Below are the code and all the weights of a small trained network. Each question names an input and a class and asks about switching units off, where a switched-off unit gives its printed mean instead of its output.

import numpy as np


def w(rows, s, z=0):
    codes = np.array(rows[::2]) - 128.0
    scale = np.full(codes.shape[1], s)
    scale[-1] = z or s
    return codes * scale


def f(y):
    return y / 2 * (1 + np.tanh(0.7978845608 * (y + 0.044715 * y**3)))


def log_softmax(a):
    a = a - a.max(-1, keepdims=True)
    return a - np.log(np.exp(a).sum(-1, keepdims=True))


def net(x, mask):
    res = np.array(x, float).reshape(1, 8) / 4 @ E
    y = f(res @ A[0][:, :-1].T + A[0][:, -1])
    res = res + np.where(mask, y, B[0][:, -1]) @ B[0][:, :-1]
    return log_softmax(res[-1] @ U[:, :-1].T + U[:, -1])


A, B = {}, {}
E = w([
[128,124,133,135,122,122,122,139,125],'x0',
[145,133,133,154,185,74,112,116,249],'x1',
[124,138,127,124,141,126,126,113,122],'x2',
[137,217,175,99,26,110,120,74,157],'x3',
[132,134,129,121,138,128,133,120,126],'x4',
[124,130,121,132,122,132,123,141,132],'x5',
[133,133,133,126,138,119,128,115,117],'x6',
[106,192,109,214,125,91,236,147,118],'x7',
],0.019)
A[0] = w([
[127,143,170,102,92,158,123,154,103,124],'n0',
[111,153,141,197,153,71,145,141,136,87],'n1',
[92,189,103,171,123,138,212,151,87,151],'n2',
[145,109,165,108,153,151,9,119,188,139],'n3',
[108,83,82,127,208,100,149,167,135,171],'n4',
[159,141,124,162,180,65,92,122,249,155],'n5',
[146,76,104,122,177,183,140,140,102,248],'n6',
[141,141,123,174,133,148,167,149,86,156],'n7',
[145,204,145,67,54,106,128,110,150,175],'n8',
[109,176,129,153,107,102,199,126,165,105],'n9',
[143,121,88,100,125,163,65,159,66,226],'n10',
],0.015,0.013)
B[0] = w([
[125,147,128,130,116,119,105,64,99,172],'n0',
[124,149,107,121,132,174,196,153,177,187],'n1',
[127,136,81,203,100,127,161,137,78,232],'n2',
[142,74,150,132,106,58,72,114,142,228],'n3',
[110,70,43,143,181,141,133,120,163,213],'n4',
[150,128,127,125,153,80,114,157,253,253],'n5',
[76,103,152,102,184,127,115,155,86,223],'n6',
[157,82,122,155,145,124,179,122,70,185],'n7',
[143,186,147,135,63,132,86,72,134,243],'n8',
[147,206,153,174,125,110,162,168,135,209],'n9',
[106,119,163,82,120,185,100,133,79,220],'n10',
],0.015,0.029)
U = w([
[101,58,185,68,193,218,71,149,65,242],'0',
[124,67,44,185,138,142,212,167,29,205],'1',
[129,5,95,120,172,87,59,156,178,146],'2',
[154,98,14,193,195,156,204,155,202,128],'3',
[131,139,150,35,12,205,68,27,103,117],'4',
[159,187,85,221,29,162,150,83,64,95],'5',
[232,104,169,125,59,91,65,76,209,82],'6',
[177,255,156,168,99,109,177,184,201,2],'7',
],0.0089,0.0035)

Each question gives the input, the list of numbers given to net, and the class t.
The units are the neurons (one row each of A and B). Each row of codes is followed by its name. A weight is (code - 128) times the scale printed after its matrix; where a second scale follows, it is the last column's (A, B and U).
mask holds one flag per neuron, in row order. A switched-off neuron (its flag False) gives its mean, the last column of its row in B, instead of its output. The means were averaged over made-up inputs and are rounded, as every weight is.
A unit's drop is (log p(t) with every unit on - log p(t) with that unit switched off) / (log p(t) with every unit on - log p(t) with every unit switched off).
The circuit of an input: a set's keep is (log p(t) with only the set's units on - log p(t) with every unit switched off) / (log p(t) with every unit on - log p(t) with every unit switched off). Starting from all 11 units, units are removed one at a time, each time the one whose removal leaves the highest keep (on an exact tie, the one counted first), for as long as the keep stays at least 0.8.
units of the circuit, in order: the units of the circuit, biggest drop first
most important unit: the unit with the biggest drop
k most important neurons: the k neurons with the biggest drops, biggest first
drop of u: that unit's drop, to one decimal
input [2,-2,0,1,-8,-8,-3,1], class 5: units of the circuit, in order => n5
input [-8,0,4,-6,8,1,-3,5], class 1: 4 most important neurons => n5, n2, n7, n6
input [-5,-1,-7,5,-2,5,-2,8], class 5: 2 most important neurons => n2, n5
input [-5,-1,-2,-1,-3,6,3,3], class 1: units of the circuit, in order => n5, n8
input [-5,-4,4,0,-8,-5,8,-5], class 0: 2 most important neurons => n8, n6
input [-8,-2,7,1,3,-1,-2,0], class 4: 3 most important neurons => n9, n2, n5
input [3,0,1,2,3,-7,-5,-3], class 4: 2 most important neurons => n5, n9
input [-7,-8,1,3,6,-8,0,0], class 4: 2 most important neurons => n9, n10
input [6,0,3,-5,3,-7,0,1], class 1: 2 most important neurons => n5, n3
input [7,-5,-4,0,-6,7,-8,8], class 1: 2 most important neurons => n8, n7
input [4,-2,-7,-8,6,-8,-7,6], class 1: drop of n5 => 0.1
input [6,-7,5,-1,-1,5,8,0], class 0: drop of n10 => 1.1
input [3,0,2,3,-3,6,7,2], class 5: drop of n5 => 3.2
input [3,0,-7,6,2,3,7,-5], class 4: most important unit => n5
input [-2,0,-6,-2,-8,4,2,-1], class 0: drop of n5 => 0.6
